Here is a tiny trained network, its code and every weight. The questions are about switching its units off for an input and a target symbol, where a switched-off unit gives its printed mean instead of its output.

import numpy as np


def w(rows, s, z=0):
    codes = np.array(rows[::2]) - 128.0
    scale = np.full(codes.shape[1], s)
    scale[-1] = z or s
    return codes * scale


def norm(h):
    return h / np.sqrt((h * h).mean(-1, keepdims=True) + 1e-5)


def softmax(a):
    e = np.exp(a - a.max(-1, keepdims=True))
    return e / e.sum(-1, keepdims=True)


def log_softmax(a):
    a = a - a.max(-1, keepdims=True)
    return a - np.log(np.exp(a).sum(-1, keepdims=True))


def net(x, mask):
    ids = ['ΣΦΩαεζηθλπτ'.index(c) for c in x.split()]
    T = len(ids)
    res = E[ids] + P[:T]
    u = 0
    for l in range(2):
        r = norm(res)
        for j in range(3):
            rows = slice(4 * j, 4 * j + 4)
            q, k, v = (r @ M[l][rows].T for M in (Q, K, V))
            z = softmax(np.where(np.tri(T) > 0, q @ k.T / 4**0.5, -1e9)) @ v
            o = O[l][rows]
            res = res + np.where(mask[u + j], z, o[:, -1]) @ o[:, :-1]
        u += 3
    return log_softmax(norm(res)[-1] @ U[:, :-1].T + U[:, -1])


Q, K, V, O = {}, {}, {}, {}
E = w([
[140,102,142,132,126,132,126,111,135,149],'Σ',
[103,148,145,135,115,171,119,128,168,115],'Φ',
[155,114,158,154,150,153,134,129,106,120],'Ω',
[165,198,123,169,96,101,126,15,122,116],'α',
[206,4,76,230,100,174,131,86,209,49],'ε',
[154,188,58,46,168,168,87,52,108,51],'ζ',
[141,129,114,146,127,179,162,124,124,150],'η',
[123,145,145,132,127,143,126,137,120,157],'θ',
[9,131,186,119,246,144,123,28,129,222],'λ',
[48,62,135,104,94,113,199,123,108,60],'π',
[130,115,176,140,137,120,93,129,138,124],'τ',
],0.0032)
P = w([
[158,60,184,63,2,184,102,141,50,123],'0',
[181,128,202,87,105,149,160,109,150,143],'1',
[89,93,117,165,110,147,94,107,100,156],'2',
[145,155,158,138,184,93,174,92,179,154],'3',
[70,108,63,194,172,86,109,96,131,156],'4',
[120,147,106,155,199,67,185,74,198,168],'5',
],0.0016)
Q[0] = w([
[159,123,150,62,122,100,198,73,152,69],'L0H0',
[150,172,170,124,191,119,207,87,194,169],'L0H0',
[121,102,57,130,89,130,79,109,59,93],'L0H0',
[14,97,114,213,178,128,136,1,132,131],'L0H0',
[60,124,100,132,177,133,140,67,121,113],'L0H1',
[106,125,147,125,156,115,163,117,139,140],'L0H1',
[150,133,59,72,139,122,109,129,79,76],'L0H1',
[120,123,180,150,120,112,149,137,150,161],'L0H1',
[144,91,110,151,105,148,108,182,133,163],'L0H2',
[144,95,146,165,128,167,129,76,170,142],'L0H2',
[163,141,140,137,138,136,114,125,144,128],'L0H2',
[100,104,173,141,132,136,162,74,155,127],'L0H2',
],0.0069)
K[0] = w([
[26,135,66,127,38,149,92,65,36,59],'L0H0',
[69,111,47,201,168,104,67,124,106,121],'L0H0',
[174,169,185,42,92,144,162,104,174,79],'L0H0',
[112,185,71,135,212,12,216,90,192,70],'L0H0',
[138,175,33,116,201,107,114,51,195,148],'L0H1',
[123,133,86,198,148,117,107,87,117,154],'L0H1',
[179,133,95,35,96,186,110,95,111,61],'L0H1',
[78,116,143,253,113,99,143,155,127,176],'L0H1',
[190,67,118,130,78,133,130,135,116,95],'L0H2',
[131,102,47,186,169,122,145,128,151,110],'L0H2',
[172,144,115,160,161,136,106,120,151,135],'L0H2',
[65,134,75,186,160,87,146,116,130,120],'L0H2',
],0.0053)
V[0] = w([
[229,191,173,200,227,193,153,88,10,125],'L0H0',
[58,128,67,80,124,146,243,142,38,248],'L0H0',
[57,205,172,71,178,97,28,156,79,72],'L0H0',
[116,139,70,168,168,226,232,161,110,3],'L0H0',
[146,184,93,113,112,137,141,119,110,217],'L0H1',
[186,144,176,120,111,113,138,99,199,158],'L0H1',
[122,174,123,202,136,130,84,185,127,153],'L0H1',
[117,102,80,117,171,113,18,61,188,149],'L0H1',
[90,36,98,97,111,160,99,128,93,161],'L0H2',
[181,125,160,108,90,168,212,25,151,140],'L0H2',
[112,99,29,130,70,126,121,110,61,86],'L0H2',
[104,154,171,153,94,98,136,170,120,118],'L0H2',
],0.0024)
O[0] = w([
[157,115,170,62,81,133,137,86,223,137,158],'L0H0',
[103,77,96,162,119,121,4,143,173,75,113],'L0H0',
[139,65,83,187,73,171,191,115,111,205,82],'L0H0',
[104,129,142,107,106,58,87,173,152,200,153],'L0H0',
[119,102,205,140,136,125,122,120,128,95,116],'L0H1',
[78,103,121,160,110,154,114,149,91,145,164],'L0H1',
[136,88,126,123,120,139,162,85,168,114,84],'L0H1',
[147,152,155,124,160,202,171,144,131,111,147],'L0H1',
[155,171,197,114,151,139,154,127,140,107,165],'L0H2',
[112,127,171,136,107,173,82,165,86,104,253],'L0H2',
[166,133,176,144,154,92,137,145,184,91,123],'L0H2',
[158,109,86,105,134,161,136,109,127,132,104],'L0H2',
],0.0031,0.0024)
Q[1] = w([
[170,163,135,50,137,128,142,3,154,60],'L1H0',
[76,139,170,196,164,139,131,135,208,116],'L1H0',
[202,86,119,29,63,118,122,183,172,128],'L1H0',
[145,166,227,185,152,213,177,50,150,211],'L1H0',
[134,146,192,150,212,171,113,77,133,194],'L1H1',
[188,209,78,117,120,148,70,17,169,178],'L1H1',
[143,180,137,100,119,125,121,79,168,79],'L1H1',
[78,56,149,117,200,183,113,204,227,113],'L1H1',
[182,217,143,140,158,174,59,16,146,132],'L1H2',
[191,215,62,66,106,73,118,92,96,201],'L1H2',
[150,107,131,161,132,154,90,101,197,161],'L1H2',
[48,111,224,159,145,123,123,146,151,73],'L1H2',
],0.0057)
K[1] = w([
[199,124,192,175,125,100,104,99,154,185],'L1H0',
[127,94,77,150,187,78,151,109,146,90],'L1H0',
[178,125,153,124,93,170,56,156,85,115],'L1H0',
[141,180,78,162,202,128,139,75,134,140],'L1H0',
[116,185,71,155,156,129,123,64,205,124],'L1H1',
[204,191,138,127,153,143,111,29,117,180],'L1H1',
[180,106,143,147,140,77,122,56,113,112],'L1H1',
[76,71,82,93,230,108,160,138,158,126],'L1H1',
[95,91,164,113,138,159,254,77,195,114],'L1H2',
[144,75,168,87,50,191,164,156,119,152],'L1H2',
[101,130,125,70,152,105,149,93,168,146],'L1H2',
[126,134,88,174,184,75,97,122,163,80],'L1H2',
],0.0067)
V[1] = w([
[130,84,66,26,228,130,94,159,97,78],'L1H0',
[135,46,152,135,167,147,176,167,126,132],'L1H0',
[128,169,67,49,150,152,128,88,154,145],'L1H0',
[97,53,100,80,82,57,186,93,114,47],'L1H0',
[231,92,139,155,159,66,73,104,42,195],'L1H1',
[45,194,87,157,107,149,129,134,175,171],'L1H1',
[140,90,168,52,140,192,102,186,124,114],'L1H1',
[107,200,161,134,182,67,152,117,141,90],'L1H1',
[233,122,53,200,106,168,82,130,121,112],'L1H2',
[118,39,113,193,32,142,171,153,192,139],'L1H2',
[119,201,141,210,175,132,72,127,187,255],'L1H2',
[55,201,78,103,93,195,126,146,200,57],'L1H2',
],0.0028)
O[1] = w([
[82,111,145,69,185,221,143,117,155,159,58],'L1H0',
[144,144,75,117,126,145,152,187,168,160,114],'L1H0',
[45,112,172,112,161,170,69,133,92,118,73],'L1H0',
[201,209,153,165,138,207,108,70,130,193,100],'L1H0',
[66,190,151,96,113,254,210,61,203,94,38],'L1H1',
[180,62,210,103,144,77,63,172,81,63,80],'L1H1',
[115,106,38,145,177,96,161,130,172,146,251],'L1H1',
[129,76,122,135,41,167,125,133,74,137,129],'L1H1',
[118,135,219,188,194,156,80,60,222,51,61],'L1H2',
[62,67,157,236,127,116,212,149,178,155,79],'L1H2',
[118,215,138,116,50,232,159,127,184,134,50],'L1H2',
[192,131,116,122,197,151,214,45,105,158,189],'L1H2',
],0.0028,0.0017)
U = w([
[178,174,86,46,209,162,110,96,90,54,149],'Σ',
[134,72,120,135,135,38,127,180,49,142,164],'Φ',
[138,134,115,68,57,94,170,115,200,195,141],'Ω',
[144,154,215,139,47,132,114,73,75,74,164],'α',
[92,222,196,136,188,84,171,152,157,126,28],'ε',
[64,71,179,106,167,181,107,92,101,195,213],'ζ',
[108,146,140,86,114,83,20,161,194,75,93],'η',
[142,64,108,206,175,127,126,77,199,96,162],'θ',
[128,83,92,112,53,223,103,181,122,90,92],'λ',
[171,207,102,176,128,179,72,160,122,199,121],'π',
[132,145,92,160,123,184,254,87,84,165,7],'τ',
],0.0073,0.0017)

Each question gives the input, a string of symbols that net reads in full, and the target symbol t.
The units are the heads (4 rows each of Q, K, V and O). Each row of codes is followed by its name. A weight is (code - 128) times the scale printed after its matrix; where a second scale follows, it is the last column's (O and U).
mask holds one flag per head, layer by layer. A switched-off head (its flag False) gives its mean, the last column of its rows in O, instead of its output. The means were averaged over made-up inputs and are rounded, as every weight is.
A unit's drop is (log p(t) with every unit on - log p(t) with that unit switched off) / (log p(t) with every unit on - log p(t) with every unit switched off).
The circuit of an input: a set's keep is (log p(t) with only the set's units on - log p(t) with every unit switched off) / (log p(t) with every unit on - log p(t) with every unit switched off). Starting from all 6 units, units are removed one at a time, each time the one whose removal leaves the highest keep (on an exact tie, the one counted first), for as long as the keep stays at least 0.8.
circuit, biggest first: the units of the circuit, biggest drop first
unit that matters most: the unit with the biggest drop
which heads matter: for each layer, one digit per head in row order, 1 if its drop is at least 0.15 and else 0, layers parted by /
input Φ ε Ω Ω, target Ω: unit that matters most	L0H0
input Ω Φ Φ Ω α, target α: which heads matter	000 / 010
input Σ Ω τ, target Ω: which heads matter	100 / 000
input ζ α θ, target α: circuit, biggest first	L0H0, L1H0
input π π Ω Ω Ω π, target η: circuit, biggest first	L1H2, L0H1
input Φ λ θ η, target θ: which heads matter	110 / 010
input Φ π Ω, target π: which heads matter	100 / 100
input Φ θ Φ, target θ: circuit, biggest first	L0H0, L1H2, L1H1
input Ω α Ω, target α: circuit, biggest first	L0H0, L1H0
input Σ Σ π τ, target π: circuit, biggest first	L0H0, L1H0
input α λ Φ ζ ε η, target ε: circuit, biggest first	L0H0, L1H2
input ζ ε π Φ Σ Φ, target Σ: which heads matter	100 / 001
input ε Ω θ, target Ω: which heads matter	100 / 000
input λ λ ζ Σ Σ, target Σ: circuit, biggest first	L0H0, L1H2
input α π ζ θ, target ζ: unit that matters most	L1H0
input Φ Φ π ζ τ, target ζ: circuit, biggest first	L1H0, L0H0
input α Ω η Ω Ω Σ, target Ω: which heads matter	100 / 001
input λ Φ η π Σ, target π: which heads matter	100 / 101
input π ζ Ω η π, target Σ: which heads matter	101 / 101
input τ Ω π λ Φ Φ, target Φ: unit that matters most	L1H1
input Ω π η τ, target η: which heads matter	100 / 000
input Φ α τ, target α: circuit, biggest first	L0H0, L1H1
input Φ τ π Φ π, target τ: which heads matter	100 / 101
input τ π Φ τ ζ Σ, target ζ: which heads matter	000 / 100
